In the rows, 128 means zero.
Each row is followed by its class; each block has classes of its own.
[ 78 136 110 141 155 149  79 122 136 122 104 117 132 112 155 152  82  79
 140 154 119 113  91 138 109 105 137 206 193 164 127 111 141  99] | K_979
[146 116 114 139 116 166  58 112 155  68  53 171 162 132 148 120 143  64
 145 193 113 111  90 137  87 119 148 170 165 106 122 125 155 127] | K_307
[127 161 147 135 149  99 118 157  31 129 102 122  74 172 125 127 125 123
  87 164 109 140 113 123 182 122 160 150 210 147 117 131 167 123] | K_846
[128 135 111 134 138 175 177 150 121 151  91 143  70 102 213 167 143 131
 125 153  98 138 108 169 206 150  79 149 167  97 100 102 131 114] | K_186
[128 114 130 122 186 135  74 144 110  93 121 149 172 149 140 130 121  77
 133 151 114 145 140 128 106 124 144 166 130  99 128 163 141 136] | K_8
[139 150 119 130 120 160 195 132 108 121 126 176 128 131 168 165  94 114
  99 166  94 200 127 101 164 142 116 129 165 103 125 136 133 112] | K_352
[142 152 119 130 138 146 187 145  80 140  90 140 101 124 202 159 146  88
 100 118  98 150 113 128 171 164  83 133 165 112 109 119 132 119] | K_841
[109 137 135 149 191 163  96 120  62 115  86 139 115 139 125 157 133  67
 140 158  98 138 130 126 148 147 123 175 188 107 153 177 118 123] | K_846
[146 165 117 135 192 111 104 131  25 151  99 199  76 114 145 155 131  66
 107  91 110 197 145  61 153 143 141 139 151 113 108 131 135 109] | K_369
[100 132 136 122 184 116  78 108 132 152  88  93  97 148 126 127  88 137
 106 173 119 138 135 103 185 135 188 148 190 120  98 134 150 101] | K_979
[119 108 138 145 148 110  93 134 113 158  83 106  87 109 199 182 132  83
 111 134 143 150 132 187 146 155  83 165 150 115  92 150 119  70] | K_846
[140 141  93 136 167 179 128  90 107 121 111  94  98  94 193 141 155 106
  91 168 126 118  85 115 155 150 102 181 182 120  90 114 136  86] | K_841
[122 134 136 143  94 142 103 149 180  59 111 196 128 176 118 136  92 114
 161 153  89 200 151 169 137  98 147 144 140  96 138 182 134 181] | K_8
[132 118 140 153 144 196 151 122 120 105 106 119 105 135 205 153 141  96
 135 189 125 178  98 193 181 143  55  96 151  97 149 132 111  89] | K_186
[136 120 119 113 123 152 189 133 100 112  77 143 121 124 186 157 149  80
 116 174  80 181 136 149 175 165  73 146 117  94 114 108 130  72] | K_989
[114 139 162 159 130 108  87 133 117 113 152 133 195 134  71 142 111 157
 119 133 147 127 117 152  84  58 101  81 188 118 101 141 150 126] | K_979
[139 137 105 152 132 158 142 112 125 108  92 133 107 134 177 163 125 115
 124 191 111 163 121 185 146 144  87 151 182 119  95 143 141 124] | K_369
[118 142 146 154 179 126  76 113  99 103 100 151 126 143 113 114 137  98
 117 163 138 167 115 174 132  96 161 108 218 118  91 162 134 107] | K_989
[134 137 124 129 152 126 113 141 120 130  90 135 106 173 151 138  77  93
  80 131  68 143 113 107 171 140 160 141 162 127 134 127 147 129] | K_841
[126 140 154 129 125 123 110 127 143 108  87 160 110 156 149 132 127 101
 118 141 119 210 106 171 190 106 157 128 189 133 108 171 148 120] | K_989
[106 141 158 140 114 143 138 111  50 126  96  81 106 142 178 152 131  92
 103 231 166 166  89 135 110 155  88 182 188 136  66 106 155  61] | K_352
[127 143 127 132 153 129 136 123  72 129  85  85 109 119 164 158 164 106
 109 146 122 142 138 142 199 133  68 151 190 114  91 106 154 107] | K_846
[127 142 130 138 135 140 134 103 119 103  75 133 125 144 129 109 126  53
 121 186 119 144 122 119 142 137 150 140 178 126 141 102 134 123] | K_186
[103 129 143 116 123 164 159 143  97 139 115 131 101 145 169 172 111 114
 120 153  85 155 113 148 156 154  93 182 140 132 100 147 146 110] | K_989
[155 130 131 139 150 104  84 155 132 117  99 177  94 144 160 130 131 109
 118 144 139 192 177 103 142 131 143 129 119 120 109 110 165 131] | K_186
[147 142 118 130 158 129 159 130 114 106 126 169 117 111 115 164 111  26
 115 103  58 166 172 171 207 115 104 138 162  98 178 143 103 145] | K_369
[142 122 127 128 130 109 122  88 107 106 127 113 136 122 134 135 104  62
 106 135 122 108 123 140 131 127 137 183 129 129 152 190 137 137] | K_846
[130 139 121 155 156 142  91 128 122 112 100 138 145 123 132 134 111  81
 127 128 140 133 153  98 128 123 136 131 183 125 145 100 118 119] | K_841
[143 126 131 141 123 126 125 136 102 116  96 126 130 114 193 175 122 124
 118 155 139 161 104 187 177 126 104 135 176 127 114 179 125  96] | K_186
[125 133 141 109 119 150 186 163 107  93 104 135 214 157 115 149  85  73
 105 187  51 110 124 128 148 141 120 130 168  98 210 185 127 153] | K_352
[133 134 158 144 138 135  90 143 103 110  78 205  59 155 142 164 105  91
  91 185  86 149 122 140 195 119 146 157 187  95 124 142 179 121] | K_186
[125 131 172 180 137  88  87 136  51 119  63 177 101 154 132 173 121 107
 133 172 172 182 143 130 135 149 133 158 182 123 148 169 129  77] | K_846
[128 123 120 126 129 189 183 109 128 143 108 120 118  83 204 166 154  82
 121 180 122 124  77 170 156 144  68 170 174 112 100  88 129  69] | K_979
[128 136 123 160 122  87  59 143 126 114  74 172 137 166 101 143 101 130
 133  71 108 141 117 136  94 118 174 127 151 157 137 173 114 144] | K_846
[149 137 121 132 130 130 163 130  99 123  97 121 103 121 146 137 185 142
 116 163 139  97 127 157 137 158  94 124 158 127 104 153 143 133] | K_8
[166 143 122 125 192  77 120 149  83 106 113 158 159 126 104 130 168  86
  89  99 108 124 174  82 145 133 109 145 126 108 149 124 156 143] | K_8
[144 130 134 132 154 146 133 127 110 123 123 114 101 100 181 165 170 115
 117 153 146 165 125 179 191 143  71 131 166 111 125 171 123  99] | K_369
[128 132 122 148 160 146  80 136  69 106  84 160  98 129 183 196 122 113
 124 139 129 157 129 119 162 141 116 173 183 147 119 165 147  91] | K_841
[108 144 123 135 153 154 141 138  90 143  81 119 103 134 189 149 156 119
 126 140 118 150  76 159 144 147  84 135 176 116  80 129 131 107] | K_8
[113 130 114 114 176 161 107 122 109  88  88 127 173 153 133 125 119  75
 112 169  69 133 156  58 145 151 120 129 148  87 145  89 145 114] | K_307
[113 136 132 164 147 159 123 109  60 127  81  75  99 112 158 187 126 115
 123 185 120 103 117 161 174 155  36 154 193 112 129 128 121  76] | K_307
[135 143 117 152 169 134 129 141  64 113  97 110  73 129 183 164 144  92
 100 159 106 143 124 176 158 152  82 150 179 128 113 155 129  98] | K_841
[163 133 131 153 175 147 129 127  79 124  76 136  68 137 207 171 166  89
 104 184 140 147 127 188 181 167  81 138 194 122  99 160 152 106] | K_8
[135 115 138 115 125  93 132 140 135 149 133 114  85 111 192 160 132 144
 100 132 148 169 141 169 180 142 115 132 137 125  83 153 136  88] | K_307
[136 147 137 147 142 119 117 133 125  95 108 146 152 165 111 129 101 115
 106 129 107 155 160 131 159 110 119  57 173  93 139 150 131 152] | K_8
[126 147 142 125 190  98 124 149  59 135 134 162 133 156 104 127  94  89
 102 101  97 145 165  75 145 145 157 118 132 103 164 143 127 146] | K_369
[116 131 117 116 156 151 136 110 111 131  78  93  74 119 198 138 154  98
  97 187 124 143 109 129 190 168 120 152 172 131 101 110 140  76] | K_186
[137 124  93 149 150 152  87 100 136 109  87 123  79 124 200 170  98  88
 108 157  98 148 100 175 169 134  94 190 151 127 110 122 145  97] | K_369
[117 131 128 128 157 164 129 141  62 132  69  88 144 115 194 150 146  86
 120 195 132  97  93 143 160 149  69 145 194 102 121  86 145  84] | K_369
[155 148 124 124 127 125 219 136  64 152  99 125  97 108 192 161 126  92
  92 181 101 171 157 152 191 172  83 151 159  94  86 146 135 100] | K_989
[129 138 143 143 101  94 101 163 108 112  90 164 107 171 137 174  86 144
 112 130  99 151 143 147 129 137 140 119 154 156 122 172 145 119] | K_979
[135 131 149 143 142 116 103 133  63 126  79 115 100 132 155 152 162 123
 136 169 157 163 138 140 160 137  90 134 168 120  88 109 154  90] | K_307
[143 149 149 145 116 107 134 163 108 118 111 133 156 149 115 108  96  93
  80 187 112 133 114 108 134 115 136 114 171 111 168  99 138 116] | K_186
[134 126 133 124 149 150  94 106 154  76  84 142 150 122 114 137 190  88
 124 143 114 133 102 208 179  85 136  87 229 135 118 169 137 134] | K_186
[139 131 146 143 123  85  68 115 132 143  95 130  83 108 130 140 127  75
  94 139 153 167 169 105 142 124 122 136 139 107 112 141 145  95] | K_846
[ 84 142 165  97 166 115 126 156  78 165 114  85 170 163 126 158 100 109
 106 118 111 114 151  89 152 167 150 118 205 153 127 186 136 145] | K_307
[115 131 144 136 154 137 113 131  75 141  94  95  95 120 166 159 150 118
 125 164 148 154 116 163 178 140  81 120 178 116 110 130 129  81] | K_369
[123 125 142 119 148  73 120 158 140 122 134 154 160 153  88 129  99 163
 107 114 104 141 158 110 138 128 181 135 121 115 145 181 128 155] | K_186
[141 137 138 148 102 135 135  97 111 126  94 149  54 146 172 187  92 130
  91 167 132 186 140 125 183 157 116 159 165 133  83 130 152  90] | K_352
[144 145 134 129 149  89 137 159  79 122 103 200 141 148 133 179  95 114
  85 124  64 175 126 106 162 125 140 172 158 111 117 141 161 109] | K_979
[141 142 124 136 114 118 157 158  60 153  94 118  87 114 183 176 121 132
 124 120 124 148 115 168 178 141 112 147 177 137  90 152 117 108] | K_841
[161 137 115 123 175  89 163 153 111 110 105 200 147 143 137 156 119 103
  88 109  53 204 155 106 205 121 121 141 121  84 142 121 155 135] | K_186
[153 131 148 127 109 111 198 134  80 151 124 106 119 131 178 160 138 150
  92 136 137 143 143 128 182 170  77 135 129  92 101 136 136 113] | K_846
[104 114 129 135 142 148 142 130 113 118 108  77 131 110 195 167 132 116
 126 162 143 118 127 170 155 153  68 163 160 110 117 132 118  86] | K_841
[126 118 128 116 123 104 139 138  86 138  89 122  89 137 211 183 125 111
 102 140 124 174 163 151 165 181 119 166 143 124  63 156 136  88] | K_846
[115 120 152 137 141 183  96 122 108 124 101  79  93 131 174 156 153 122
 121 235 161 150 106 154 163 170 100 158 194 127 122 145 121  61] | K_369
[136 140 146 159 174 120 148 137  71 123 122 146 177 110 115 155 161  92
 124 127 165 112 167 113 129 140  90 124 194 123 173 140 120 124] | K_846
[133 144 133 154 125 144  62 145 161  84 102 135 162 155 120 144  89 145
 140 156 102 179 156 102 143 105 109 125 145 100 149 151 144 140] | K_979
[142 132 112 136 122 170 144 126 125 134 107 115  75 113 200 190 126 123
  98 160  97 152 134 149 205 153  68 162 167 115 109 146 142 104] | K_846

A new block, with new classes.
[169 127 160 139 150 108 128 118 145 107 146 156 125  98 122 115 131 146
 126 117 111 145 117 136 105 119 123 117 149 117 114 119 147 170] | K_428
[152 126 177 153 127 116 141 117 164 128 122 137  91 109 113 113 129 126
 116 113 158 153 120 145  87 133 118 119 135 129 130 129 116 119] | K_968
[162 123 118 131 126  99 119 166 140 158 124 122 123 138 155 176 123 115
  87 111 120 129  79 130  93 150 114 152 153 132 117 156 168  29] | K_968
[136 134 139 125 124 107 116 124 123 117 141 109 136 113 122 153 132 103
 115 115 146 118  98 141 119 134 119 131 156 140 141 122 143  89] | K_573
[132 137 113 123  95 118  95 118 146 123 129  85 127 124 119 173 126 105
 106 137 143 117  98 131 149 135  93 125 171 156 127 137 139  99] | K_444
[130 142 127 119 113 113 106 120 121 116 137 106 143 119 123 158 135 104
 114 120 153 127 108 137 132 132 113 134 148 141 141 127 139  88] | K_269
[150 125 172 153 124 120 153 121 166 138 119 141  78 110 113 112 124 125
 111 115 154 149 131 135  85 135 120 125 134 132 126 128 118 123] | K_444
[163 130 152 148 121  99 132 121 153 126 138 138  87 113 123  98 129 144
 116 115 170 143 126 138  83 131 106 142 141 123 128 152 110 123] | K_269
[154 130 170 155 126 116 145 112 170 129 125 141  87 108 114 115 128 133
 118 110 160 138 123 140  97 125 113 125 137 123 125 134 116 127] | K_583
[152  90 118 125 114  81 139 154 149 136 120 104 102 122 145 135 124  99
 103  95 118 154 105 122  87 134 136 146 147 160 116 123 153  64] | K_184
[171 128 158 132 153 110 128 125 149 111 138 159 127 107 124 111 131 153
 124 122 104 145 120 135 106 127 124 116 154 117 122 124 148 165] | K_936
[159 146 139 122 155 133 120 120 147 119 136 161 142 123 127 126 134 143
 128 134  99 146 121 138 145 139 113 122 147 127 128 144 131 169] | K_184
[160 140 151 153 123 104 133 114 152 129 131 134  88 109 121 100 135 147
 116 107 169 136 135 140  82 130 109 140 137 117 130 166  94 136] | K_444
[158 133 174 157 126 117 146 118 168 134 121 149  86 113 111 114 127 126
 114 110 160 146 130 143  92 134 118 127 138 128 123 135 121 116] | K_583
[133 131 119 123 101 113  95 111 144 118 131  85 131 124 122 178 123 107
 113 136 149 110  92 141 155 125  96 124 172 150 127 138 137  97] | K_428
[163 133 149 150 116  99 134 118 152 125 135 132  90 111 123  99 131 146
 123 103 170 137 126 138  90 127 107 142 145 119 126 156 103 127] | K_583
[157 124 112 132 118  94 125 166 141 156 123 124 124 137 154 173 119 111
  92 100 124 129  86 128  99 149 117 162 153 135 114 154 167  27] | K_583
[170 122 152 135 151 112 126 125 152 114 152 165 122  99 125 111 130 155
 127 115  99 141 123 137 111 126 118 119 152 121 115 124 146 174] | K_573
[168 131 160 140 157 118 134 121 146 114 148 168 118 104 120 109 130 149
 130 120 103 133 123 137 111 126 127 117 152 120 119 121 148 174] | K_573
[135 138 125 123 111 112 111 125 123 124 134 102 133 115 124 159 132 106
 110 113 143 130 101 134 122 135 113 134 154 143 138 132 139  86] | K_444
[129 137 121 123  98 108  89 111 140 112 131  86 140 124 119 173 127 106
 107 133 152 118  95 140 149 128  92 127 175 150 129 134 138  93] | K_269
[156 128 182 156 124 123 152 120 166 135 122 140  80 109 115 116 120 125
 112 119 162 154 120 141  82 130 123 123 128 134 122 131 117 121] | K_428
[158 132 180 160 133 120 150 112 162 135 119 148  81 112 115 118 122 130
 109 122 154 149 116 152  85 128 115 122 134 125 126 132 117 111] | K_46
[162 144 143 130 161 130 123 124 148 118 131 156 126 122 130 126 135 138
 129 136 104 137 130 137 139 138 122 120 143 128 128 142 134 155] | K_936
[134 144 130 125 112 120 115 120 127 124 137 109 138 117 120 161 131 105
 107 119 146 121 103 137 122 134 112 133 151 139 139 125 137  92] | K_444
[133 133 125 117 113 114 107 129 122 120 139 101 147 118 123 154 130 109
 117 121 146 127  98 139 133 135 111 128 149 141 141 120 143  87] | K_968
[160 128 145 146 120 109 126 119 152 130 135 130  90 113 122 104 130 148
 121 113 164 141 132 140  92 127 105 133 139 121 128 155 103 129] | K_968
[134 136 131 121 117 113 106 126 118 116 137 100 141 116 130 159 132 110
 116 121 150 129  89 147 133 133 100 133 159 138 142 130 137  82] | K_936
[154 135 174 152 126 123 144 119 162 133 121 145  80 114 114 115 127 128
 117 123 162 146 119 136  95 136 117 124 133 134 129 136 123 119] | K_269
[155  87 126 130 119  83 138 156 152 141 118 101  96 115 144 151 120  96
 102 100 122 153 100 117  84 133 141 141 146 160 108 126 158  58] | K_428
[163 138 145 124 155 123 122 123 150 117 134 147 130 116 131 129 132 132
 128 132 103 153 127 131 137 140 127 121 140 136 122 143 134 161] | K_428
[156 130 173 156 121 123 154 116 165 142 113 142  84 117 117 101 123 129
 111 115 159 150 120 150  86 131 122 124 137 131 129 133 117 116] | K_184
[166 146 142 132 164 131 124 115 149 122 133 163 126 122 124 132 132 137
 124 142 100 143 130 139 137 137 116 121 142 127 122 142 130 154] | K_46
[163 142 142 125 155 135 127 123 147 120 133 161 128 121 128 119 131 140
 128 134  96 150 123 132 136 140 122 120 142 133 123 140 128 168] | K_184
[154 115 122 131 129 100 130 169 141 159 129 139 121 140 152 166 120 118
  88 110 118 120  86 133  92 150 119 162 154 131 115 148 168  35] | K_573
[160  85 121 129 123  79 138 157 150 139 124 106  98 120 145 145 120  97
 103 104 118 148 103 117  83 136 139 142 145 159 110 123 164  60] | K_428
[161 126 116 132 121 100 129 165 137 159 122 129 122 140 156 170 120 113
  86 109 123 131  74 136  91 149 111 160 155 135 116 157 165  28] | K_184
[160 144 138 124 155 127 124 122 149 120 131 156 130 121 124 129 131 134
 128 143  98 148 138 132 142 139 125 120 132 136 120 140 131 165] | K_46
[145 147 128 127 112 120 114 125 128 130 137 113 135 116 123 160 131 109
 103 119 146 125  92 139 117 139 111 134 155 141 134 133 136  85] | K_444
[159  97 126 134 128  79 138 153 149 134 121 110  99 118 139 152 120 100
 101 109 115 149  98 120  85 133 123 140 148 152 113 122 169  59] | K_46
[140 141 130 122 117 112 113 117 123 120 139 110 135 115 124 162 129 103
 111 128 147 129  96 143 126 134 105 134 151 141 135 128 133  83] | K_46
[153 127 170 151 124 111 150 117 167 135 119 135  79 109 118 111 122 121
 116 122 160 151 122 146  96 135 114 127 129 138 128 133 117 113] | K_46
[154  94 125 129 123  83 134 164 145 138 116 105 100 125 144 151 119 101
 105 104 114 151 107 118  88 139 133 140 151 156 114 128 172  58] | K_936
[132 135 118 123  92 110  92 111 148 114 128  84 138 123 122 167 127 110
 114 124 146 117  94 139 159 128  96 127 176 150 126 134 138  99] | K_583
[132 130 121 125 101 105  94 111 141 122 129  90 138 123 115 170 126 109
 107 130 146 110  94 143 145 132  89 127 182 145 130 136 143  99] | K_444
[135 143 124 120 111 115 114 123 124 122 138 103 132 112 123 158 134 102
 115 118 149 122  99 133 129 138 114 134 149 145 142 129 138  89] | K_444
[126 134 118 120 104 104  88 107 141 113 125  86 142 126 120 176 126 107
 110 133 146 121  97 148 155 129  87 127 174 147 132 142 131  92] | K_46
[157 121 120 138 127  95 130 167 139 154 131 130 118 135 150 170 120 111
  88 106 124 126  89 129  81 149 116 165 156 135 114 152 168  33] | K_573
[137 142 130 125 111 115 112 126 122 118 141 109 136 115 124 154 129 106
 119 114 151 125 101 140 135 134 111 134 146 142 135 123 140  86] | K_583
[161 133 152 154 119 106 131 115 154 126 131 135  88 112 119  95 132 141
 120 105 169 143 136 139  90 128 109 140 141 121 124 153 103 128] | K_583
[128 126 117 120 100 109  89 111 144 113 133  84 137 123 122 173 126 109
 114 135 150 121  91 143 158 127  90 126 172 150 128 137 136 100] | K_428
[162 134 149 150 118 100 127 117 152 127 137 130  99 114 121  96 133 150
 119 108 173 135 132 149  87 126 105 137 140 117 132 155 104 130] | K_968
[164 127 121 134 125  93 125 165 142 152 128 135 122 136 152 174 122 114
  91 104 123 127  80 129  92 152 115 161 152 131 112 159 165  32] | K_583
[130 130 123 118 111 112 114 119 125 123 137 104 136 112 125 149 135 104
 114 115 146 129 104 136 124 136 116 136 150 141 138 126 127  93] | K_444
[131 137 120 120 110 116 113 127 133 121 141 103 135 111 123 158 133 104
 117 118 148 122 111 133 131 134 116 133 145 149 136 128 135  97] | K_573
[161 138 142 122 154 127 121 121 155 116 138 150 135 114 130 129 134 135
 124 134 103 151 126 131 139 135 124 121 143 133 121 135 130 164] | K_428
[123 126 117 117  99 114  93 112 143 119 127  82 137 123 122 176 123 105
 117 137 148 115  99 139 163 127  97 124 171 150 126 135 138 101] | K_428
[151  90 117 125 122  68 137 152 146 135 121 105 106 119 144 146 121  96
 108 101 120 146 107 123  91 137 131 146 144 155 117 126 158  58] | K_46
[173 130 161 135 150 113 130 127 143 109 146 163 121  99 124 116 127 156
 131 119 102 144 118 135 105 124 119 116 146 119 116 126 145 175] | K_936
[165 146 139 129 162 122 124 117 153 117 135 159 127 115 124 131 134 133
 125 139 105 139 139 141 139 135 119 122 136 129 122 140 128 157] | K_46
[163 134 150 150 120 107 127 122 149 131 133 128  92 113 123 106 131 150
 120 111 166 141 121 144  92 128 103 134 142 121 128 159 107 126] | K_968
[163 141 142 126 159 139 118 126 147 117 139 163 128 119 128 127 132 146
 127 140  99 149 130 134 139 138 111 121 144 127 123 140 130 163] | K_936
[151 129 171 153 124 109 146 121 166 130 118 132  79 108 115 107 128 117
 119 118 168 151 128 138  95 137 121 124 131 141 128 132 124 117] | K_269
[165 152 139 125 160 129 121 122 146 118 138 158 133 124 126 131 136 136
 129 144 106 136 121 129 147 143 121 123 149 132 128 140 145 154] | K_269
[157 119 121 131 125  98 125 168 139 156 121 131 125 146 150 172 120 120
  88 116 124 130  84 133  90 150 110 162 159 130 118 156 169  29] | K_936
[133 139 131 118 117 112 112 126 125 118 133 104 144 121 127 153 132 109
 114 121 151 121 103 145 133 132 112 134 154 138 146 126 140  86] | K_936
[165 136 153 152 119  97 132 119 151 126 134 134  90 116 122  95 131 147
 117 116 175 135 126 140  84 130 106 140 142 122 130 155 112 126] | K_269
[137 139 134 126 115 115 112 120 122 114 138 109 140 117 118 153 130 104
 109 124 153 124 101 134 120 130 115 133 153 141 137 114 142  85] | K_269
[169 138 142 126 159 130 129 121 151 121 137 167 131 121 124 118 129 141
 124 135  98 141 122 133 126 139 123 123 148 127 124 136 134 163] | K_184
[155 123 121 132 127  93 126 164 136 155 122 129 122 142 153 183 114 112
  87 118 119 129  80 138  97 147 106 160 152 132 116 152 172  21] | K_46
